Below is a small trained network, with its code and all its weights. Each question gives an input and a class and asks what happens when units are switched off, that is, made to give their printed mean instead of their output.

import numpy as np


def w(rows, s, z=0):
    codes = np.array(rows[::2]) - 128.0
    scale = np.full(codes.shape[1], s)
    scale[-1] = z or s
    return codes * scale


def f(y):
    return np.maximum(y, 0)


def log_softmax(a):
    a = a - a.max(-1, keepdims=True)
    return a - np.log(np.exp(a).sum(-1, keepdims=True))


def net(x, mask):
    res = np.array(x, float).reshape(1, 6) / 4 @ E
    y = f(res @ A[0][:, :-1].T + A[0][:, -1])
    res = res + np.where(mask, y, B[0][:, -1]) @ B[0][:, :-1]
    return log_softmax(res[-1] @ U[:, :-1].T + U[:, -1])


A, B = {}, {}
E = w([
[185,119,114,183,115,159,156,4,104,65],'x0',
[142,136,189,117,78,136,116,157,202,94],'x1',
[132,188,120,175,115,185,115,213,99,135],'x2',
[75,64,108,144,58,216,116,136,138,199],'x3',
[35,124,155,91,159,171,45,95,95,56],'x4',
[194,178,146,104,76,93,81,120,71,130],'x5',
],0.013)
A[0] = w([
[201,179,160,195,130,150,179,212,161,126,173],'n1',
[124,151,174,67,163,106,125,218,227,137,252],'n2',
[89,120,179,102,46,148,68,88,190,102,233],'n3',
[132,211,202,73,202,150,95,2,115,72,216],'n4',
[139,95,185,151,79,160,155,138,243,188,126],'n5',
[188,109,67,196,142,77,226,62,141,188,240],'n6',
[163,196,22,215,110,90,144,122,49,146,203],'n7',
[56,187,152,56,131,55,115,105,126,198,128],'n8',
],0.009,0.0033)
B[0] = w([
[218,91,219,132,161,143,85,130,168,89,202],'n1',
[152,109,95,90,202,26,81,114,123,79,234],'n2',
[118,145,118,166,44,118,98,28,73,50,211],'n3',
[82,136,202,214,146,98,254,99,38,101,253],'n4',
[166,85,26,164,21,105,31,121,176,129,211],'n5',
[97,94,162,83,137,168,206,84,203,225,243],'n6',
[120,139,252,99,126,204,104,198,110,232,211],'n7',
[90,185,50,119,135,70,127,182,97,160,192],'n8',
],0.0082,0.016)
U = w([
[104,190,179,174,134,64,175,88,113,23,105],'0',
[109,204,207,122,135,195,127,160,101,184,2],'1',
[169,101,73,157,71,139,61,98,192,89,116],'2',
[221,155,181,125,184,82,102,177,174,75,99],'3',
[123,57,101,92,144,96,183,57,235,194,210],'4',
[128,166,90,80,199,10,82,162,118,141,237],'5',
[78,159,114,107,68,159,70,82,74,136,32],'6',
[2,82,56,159,202,224,111,126,68,92,241],'7',
],0.0091,0.0022)

Each question gives the input, the list of numbers given to net, and the class t.
The units are the neurons (one row each of A and B). Each row of codes is followed by its name. A weight is (code - 128) times the scale printed after its matrix; where a second scale follows, it is the last column's (A, B and U).
mask holds one flag per neuron, in row order. A switched-off neuron (its flag False) gives its mean, the last column of its row in B, instead of its output. The means were averaged over made-up inputs and are rounded, as every weight is.
A unit's drop is (log p(t) with every unit on - log p(t) with that unit switched off) / (log p(t) with every unit on - log p(t) with every unit switched off).
The circuit of an input: a set's keep is (log p(t) with only the set's units on - log p(t) with every unit switched off) / (log p(t) with every unit on - log p(t) with every unit switched off). Starting from all 8 units, units are removed one at a time, each time the one whose removal leaves the highest keep (on an exact tie, the one counted first), for as long as the keep stays at least 0.8.
units of the circuit, in order: the units of the circuit, biggest drop first
k most important neurons: the k neurons with the biggest drops, biggest first
drop of u: that unit's drop, to one decimal
input [2,-8,5,2,7,8], class 1: units of the circuit, in order : [n7]
input [2,1,6,-4,-4,5], class 1: 3 most important neurons : [n7, n2, n5]
input [-1,1,5,7,-1,6], class 2: 2 most important neurons : [n4, n5]
input [8,-5,4,-7,4,8], class 1: 3 most important neurons : [n7, n2, n3]
input [2,-3,-4,4,8,0], class 0: units of the circuit, in order : [n4, n3]
input [-3,-1,8,4,-4,-7], class 2: 2 most important neurons : [n5, n4]
input [-6,8,-4,0,2,0], class 5: 2 most important neurons : [n2, n8]
input [-8,7,3,-8,8,7], class 0: 4 most important neurons : [n4, n3, n5, n7]
input [-1,8,3,6,5,6], class 2: 2 most important neurons : [n4, n7]
input [-2,8,8,0,-4,-1], class 3: 2 most important neurons : [n1, n2]
input [-3,0,4,7,2,-6], class 2: units of the circuit, in order : [n5, n4]
input [-5,0,2,5,-6,0], class 2: 2 most important neurons : [n5, n4]
input [-1,2,-5,5,2,3], class 6: 3 most important neurons : [n1, n2, n3]
input [0,7,-3,3,-8,0], class 2: units of the circuit, in order : [n5]
input [-8,0,0,7,-5,1], class 2: 2 most important neurons : [n5, n4]
input [1,-3,8,1,2,0], class 1: drop of n7 : 0.1
input [0,2,1,6,0,-8], class 2: drop of n5 : 0.2
input [-8,0,2,2,7,-1], class 5: drop of n2 : 0.2
input [7,8,-7,-2,1,-7], class 0: 2 most important neurons : [n4, n3]
input [1,3,1,5,-4,5], class 2: units of the circuit, in order : [n5]
